Below are the code and all the weights of a small trained network. Each question names an input and a target symbol and asks about switching units off, where a switched-off unit gives its printed mean instead of its output.

import numpy as np


def w(rows, s, z=0):
    codes = np.array(rows[::2]) - 128.0
    scale = np.full(codes.shape[1], s)
    scale[-1] = z or s
    return codes * scale


def norm(h):
    return h / np.sqrt((h * h).mean(-1, keepdims=True) + 1e-5)


def f(y):
    return np.maximum(y, 0)


def softmax(a):
    e = np.exp(a - a.max(-1, keepdims=True))
    return e / e.sum(-1, keepdims=True)


def log_softmax(a):
    a = a - a.max(-1, keepdims=True)
    return a - np.log(np.exp(a).sum(-1, keepdims=True))


def net(x, mask):
    ids = ['ΓΛΣαδεζηθμτφψ'.index(c) for c in x.split()]
    T = len(ids)
    res = E[ids] + P[:T]
    u = 0
    for l in range(3):
        q, k, v = (norm(res) @ M[l].T for M in (Q, K, V))
        z = softmax(np.where(np.tri(T) > 0, q @ k.T / 4**0.5, -1e9)) @ v
        res = res + np.where(mask[u], z, O[l][:, -1]) @ O[l][:, :-1]
        u += 1
        y = f(norm(res) @ A[l][:, :-1].T + A[l][:, -1])
        res = res + np.where(mask[u : u + 4], y, B[l][:, -1]) @ B[l][:, :-1]
        u += 4
    return log_softmax(norm(res)[-1] @ U[:, :-1].T + U[:, -1])


Q, K, V, O, A, B = {}, {}, {}, {}, {}, {}
E = w([
[38,111,121,68,158,118,194,36,207,202],'Γ',
[40,71,101,101,104,164,159,96,143,136],'Λ',
[9,76,87,124,127,146,147,94,129,141],'Σ',
[30,80,99,118,100,151,134,79,159,137],'α',
[54,70,100,101,85,172,126,71,159,125],'δ',
[99,95,122,141,74,114,158,200,255,144],'ε',
[114,71,124,103,59,206,150,111,154,134],'ζ',
[127,122,132,96,64,170,64,73,215,137],'η',
[71,110,105,135,109,72,36,100,173,100],'θ',
[64,89,129,170,104,132,164,177,87,127],'μ',
[101,218,161,166,142,88,71,157,129,171],'τ',
[153,190,182,144,105,184,144,177,105,187],'φ',
[133,171,140,142,96,165,44,161,72,136],'ψ',
],0.0099)
P = w([
[106,58,96,82,91,107,95,157,115,214],'0',
[73,177,5,103,106,165,137,166,147,169],'1',
[91,58,141,82,125,123,88,163,121,177],'2',
[35,159,70,103,126,176,128,149,159,132],'3',
[127,94,113,106,58,78,137,124,100,168],'4',
[73,142,71,162,118,166,137,109,161,141],'5',
[98,68,172,131,121,122,110,131,129,143],'6',
[67,160,112,149,125,158,140,111,150,102],'7',
[146,101,140,154,69,79,147,97,105,130],'8',
[100,138,100,201,113,156,143,81,153,112],'9',
[123,81,196,174,121,111,126,106,134,102],'10',
[88,158,146,174,120,154,145,89,137,65],'11',
[134,110,179,147,70,75,164,92,120,78],'12',
],0.012)
Q[0] = w([
[116,141,161,97,6,64,135,109,85,180],'0.h0',
[85,58,215,157,130,147,78,160,137,172],'0.h0',
[132,119,178,127,163,161,91,130,112,180],'0.h0',
[138,84,149,118,174,119,110,86,151,132],'0.h0',
],0.016)
K[0] = w([
[126,154,253,160,126,148,119,116,109,27],'0.h0',
[190,129,120,240,91,115,129,101,106,108],'0.h0',
[151,143,103,143,121,142,122,102,85,185],'0.h0',
[152,126,121,161,144,108,142,79,136,126],'0.h0',
],0.019)
V[0] = w([
[80,123,103,214,151,68,125,225,63,106],'0.h0',
[86,64,82,141,151,148,175,90,66,82],'0.h0',
[168,127,163,122,55,254,148,166,82,134],'0.h0',
[115,104,138,128,174,109,249,164,130,184],'0.h0',
],0.016)
O[0] = w([
[106,110,2,212,224,8,117,175,81,133,226],'0.h0',
[141,87,54,21,159,147,149,173,61,70,49],'0.h0',
[173,29,84,237,39,226,220,102,81,174,133],'0.h0',
[245,168,127,107,159,104,248,90,141,30,252],'0.h0',
],0.0077,0.0029)
A[0] = w([
[142,23,189,101,121,52,131,116,142,130,14],'0.n0',
[116,235,67,176,141,236,83,86,93,98,138],'0.n1',
[189,254,59,138,94,181,71,143,100,85,5],'0.n2',
[96,142,112,133,130,150,148,155,162,126,39],'0.n3',
],0.023,0.0031)
B[0] = w([
[105,153,133,153,19,58,146,139,35,65,254],'0.n0',
[125,127,71,71,161,205,93,135,93,62,249],'0.n1',
[1,92,129,156,87,162,100,174,150,223,181],'0.n2',
[158,188,69,125,66,117,147,147,199,159,248],'0.n3',
],0.0099,0.0064)
Q[1] = w([
[141,113,171,93,108,88,136,75,160,176],'1.h0',
[201,125,165,198,61,155,73,208,107,139],'1.h0',
[146,155,147,198,81,51,106,214,83,151],'1.h0',
[92,2,121,129,96,103,88,153,194,111],'1.h0',
],0.01)
K[1] = w([
[45,229,203,91,76,152,203,97,148,199],'1.h0',
[241,12,153,168,56,151,77,217,164,131],'1.h0',
[221,150,100,175,119,91,161,242,132,205],'1.h0',
[110,131,195,51,117,112,3,175,78,215],'1.h0',
],0.0063)
V[1] = w([
[135,109,160,171,134,130,121,166,192,23],'1.h0',
[100,52,157,149,94,94,116,148,148,80],'1.h0',
[169,106,101,100,85,97,104,135,131,178],'1.h0',
[58,165,141,134,186,150,149,7,53,131],'1.h0',
],0.014)
O[1] = w([
[101,93,128,86,116,1,189,142,226,139,123],'1.h0',
[184,157,106,18,202,34,186,96,228,96,160],'1.h0',
[140,114,146,106,139,131,99,114,117,49,183],'1.h0',
[113,189,68,148,160,235,118,161,56,232,2],'1.h0',
],0.0055,0.0056)
A[1] = w([
[133,177,84,130,209,205,107,105,78,49,194],'1.n0',
[146,48,150,232,129,74,104,124,131,216,1],'1.n1',
[87,225,6,118,109,228,146,221,151,197,30],'1.n2',
[72,106,62,123,56,154,135,217,179,144,93],'1.n3',
],0.023,0.0032)
B[1] = w([
[207,198,150,164,122,142,87,197,200,118,184],'1.n0',
[69,150,84,172,128,206,125,43,106,154,162],'1.n1',
[5,45,68,202,69,246,159,46,81,127,255],'1.n2',
[82,116,129,145,143,201,104,88,59,159,231],'1.n3',
],0.018,0.025)
Q[2] = w([
[185,86,163,69,137,52,112,200,45,115],'2.h0',
[171,149,130,195,144,55,199,109,162,137],'2.h0',
[109,85,100,158,74,110,117,180,5,84],'2.h0',
[126,185,45,142,208,105,117,106,140,118],'2.h0',
],0.025)
K[2] = w([
[207,129,159,43,154,60,116,154,117,104],'2.h0',
[172,153,86,192,79,96,157,89,165,70],'2.h0',
[136,107,185,149,140,84,137,170,3,108],'2.h0',
[116,168,37,137,188,120,78,143,140,149],'2.h0',
],0.026)
V[2] = w([
[110,88,143,117,127,201,130,133,133,82],'2.h0',
[146,179,105,47,133,123,158,135,154,92],'2.h0',
[197,79,253,143,121,111,105,156,132,172],'2.h0',
[152,56,137,109,136,79,144,210,77,145],'2.h0',
],0.02)
O[2] = w([
[164,184,69,51,178,135,158,78,144,155,198],'2.h0',
[48,203,141,182,167,181,102,166,43,178,43],'2.h0',
[85,1,146,82,41,215,160,87,92,199,3],'2.h0',
[151,63,112,179,85,216,210,168,45,121,50],'2.h0',
],0.0088,0.022)
A[2] = w([
[105,115,130,90,132,101,66,160,97,137,43],'2.n0',
[83,114,74,159,113,165,138,105,167,130,106],'2.n1',
[94,78,84,141,111,179,187,136,149,130,79],'2.n2',
[201,4,61,163,188,81,107,179,84,151,2],'2.n3',
],0.039,0.0039)
B[2] = w([
[165,24,138,162,165,124,155,128,172,136,145],'2.n0',
[186,111,180,126,96,160,183,192,145,104,253],'2.n1',
[113,159,117,117,183,47,20,155,86,172,210],'2.n2',
[71,120,41,57,93,123,252,208,187,248,151],'2.n3',
],0.02,0.04)
U = w([
[55,122,89,185,119,189,83,87,105,156,193],'Γ',
[131,16,148,145,161,93,121,113,163,140,123],'Λ',
[210,153,125,141,98,183,190,113,192,79,101],'Σ',
[138,171,123,109,171,129,160,136,66,119,87],'α',
[142,165,182,150,150,163,71,254,126,118,52],'δ',
[134,133,126,144,219,127,176,139,68,89,4],'ε',
[75,167,236,106,188,142,176,124,118,162,107],'ζ',
[93,142,77,101,112,110,192,167,154,213,170],'η',
[84,132,163,147,48,65,148,130,97,78,161],'θ',
[89,207,100,115,163,80,73,98,194,105,204],'μ',
[111,116,183,54,37,144,89,92,181,185,75],'τ',
[139,101,85,34,164,164,154,90,86,63,137],'φ',
[191,143,121,93,123,71,60,130,56,201,180],'ψ',
],0.0089,0.0031)

Each question gives the input, a string of symbols that net reads in full, and the target symbol t.
The units are the heads (4 rows each of Q, K, V and O) and the neurons (one row each of A and B). Each row of codes is followed by its name. A weight is (code - 128) times the scale printed after its matrix; where a second scale follows, it is the last column's (O, A, B and U).
mask holds one flag per unit, layer by layer, with each layer's heads first. A switched-off unit (its flag False) gives its mean, the last column of its rows in O or B, instead of its output. The means were averaged over made-up inputs and are rounded, as every weight is.
A unit's drop is (log p(t) with every unit on - log p(t) with that unit switched off) / (log p(t) with every unit on - log p(t) with every unit switched off).
The circuit of an input: a set's keep is (log p(t) with only the set's units on - log p(t) with every unit switched off) / (log p(t) with every unit on - log p(t) with every unit switched off). Starting from the 12 units with the biggest drops (on a tie, the unit counted first), units are removed one at a time, each time the one whose removal leaves the highest keep (on an exact tie, the one counted first), for as long as the keep stays at least 0.8.
circuit, biggest first: the units of the circuit, biggest drop first
unit that matters most: the unit with the biggest drop
k most important neurons: the k neurons with the biggest drops, biggest first
k most important neurons of layer l: the k neurons of layer l with the biggest drops, biggest first
input ε θ δ θ θ ε Λ α Γ, target ε: most important neuron -> 1.n2
input ε Σ ψ ε, target δ: 4 most important neurons -> 0.n0, 2.n1, 2.n2, 0.n1
input Γ φ θ Γ θ Γ μ, target η: circuit, biggest first -> 0.h0, 2.n3
input ε Γ ζ ψ Γ φ θ φ Γ, target Σ: circuit, biggest first -> 1.n2, 2.n2
input δ ε Γ μ θ δ ε μ ε μ, target Σ: circuit, biggest first -> 0.h0, 1.n0, 2.h0, 2.n2
input η ζ ζ δ Σ φ μ φ Γ θ ε α δ, target θ: 3 most important neurons -> 0.n0, 2.n2, 2.n1
input θ ε ε φ τ η ε Γ μ, target η: circuit, biggest first -> 2.n3, 0.h0
input Γ θ ε ε ε η ε μ ε Γ δ μ η, target η: circuit, biggest first -> 0.h0, 2.n3, 1.n2
input η δ θ ζ φ, target Σ: circuit, biggest first -> 1.n2, 2.h0, 2.n2
input ψ μ ε ζ Γ α θ ε τ ζ, target δ: 3 most important neurons -> 1.n0, 0.n1, 2.n1
input μ α ζ ε μ ε φ Γ α, target Σ: 2 most important neurons -> 1.n1, 1.n2
input ε μ ε δ ε ε ε ε ε μ, target δ: 3 most important neurons -> 0.n1, 0.n0, 2.n1
input Γ ζ Γ Γ, target Σ: circuit, biggest first -> 0.h0, 2.n2, 1.n2
input θ Γ θ μ α α ε θ μ Γ τ ε Γ, target μ: circuit, biggest first -> 1.n2, 2.n1
input Γ δ θ Σ ε Γ θ ε μ η Γ δ, target δ: unit that matters most -> 1.n0
input α Γ ε Γ δ δ μ μ, target δ: 2 most important neurons -> 0.n0, 1.n2
input θ Γ ε θ θ ε, target δ: 3 most important neurons -> 0.n3, 0.n0, 2.n1
input μ Γ τ, target μ: circuit, biggest first -> 0.h0, 1.n2, 2.n1
input ζ ψ δ θ Γ, target Λ: 2 most important neurons of layer 1 -> 1.n2, 1.n1
input Γ Γ τ ε Γ, target μ: 2 most important neurons of layer 1 -> 1.n2, 1.n3
input ε α Σ φ δ Γ τ θ ζ Σ, target δ: circuit, biggest first -> 2.n1
input ε Γ θ ε α μ Γ Σ Γ, target δ: 3 most important neurons -> 1.n2, 1.n3, 0.n3
input ζ Γ φ θ Λ Γ ζ ε ε, target ψ: 3 most important neurons -> 1.n1, 1.n2, 2.n1
input Γ ζ η η θ θ, target δ: 3 most important neurons -> 2.n1, 1.n2, 2.n2
input ε Λ δ ε φ φ μ μ Γ, target η: 2 most important neurons -> 2.n3, 1.n2
input η δ ε ε φ, target Σ: 3 most important neurons -> 1.n1, 1.n2, 2.n2
input θ ε Γ ε τ μ ψ Γ ε ε θ ε, target μ: unit that matters most -> 0.n1
input Γ μ ε ε ε Γ ε ε Γ, target θ: 2 most important neurons -> 0.n0, 2.n2
input δ Λ μ ε θ μ θ ε φ μ Σ, target Σ: 3 most important neurons of layer 1 -> 1.n1, 1.n2, 1.n3
input ε δ Γ δ δ, target φ: 2 most important neurons -> 1.n2, 2.n2
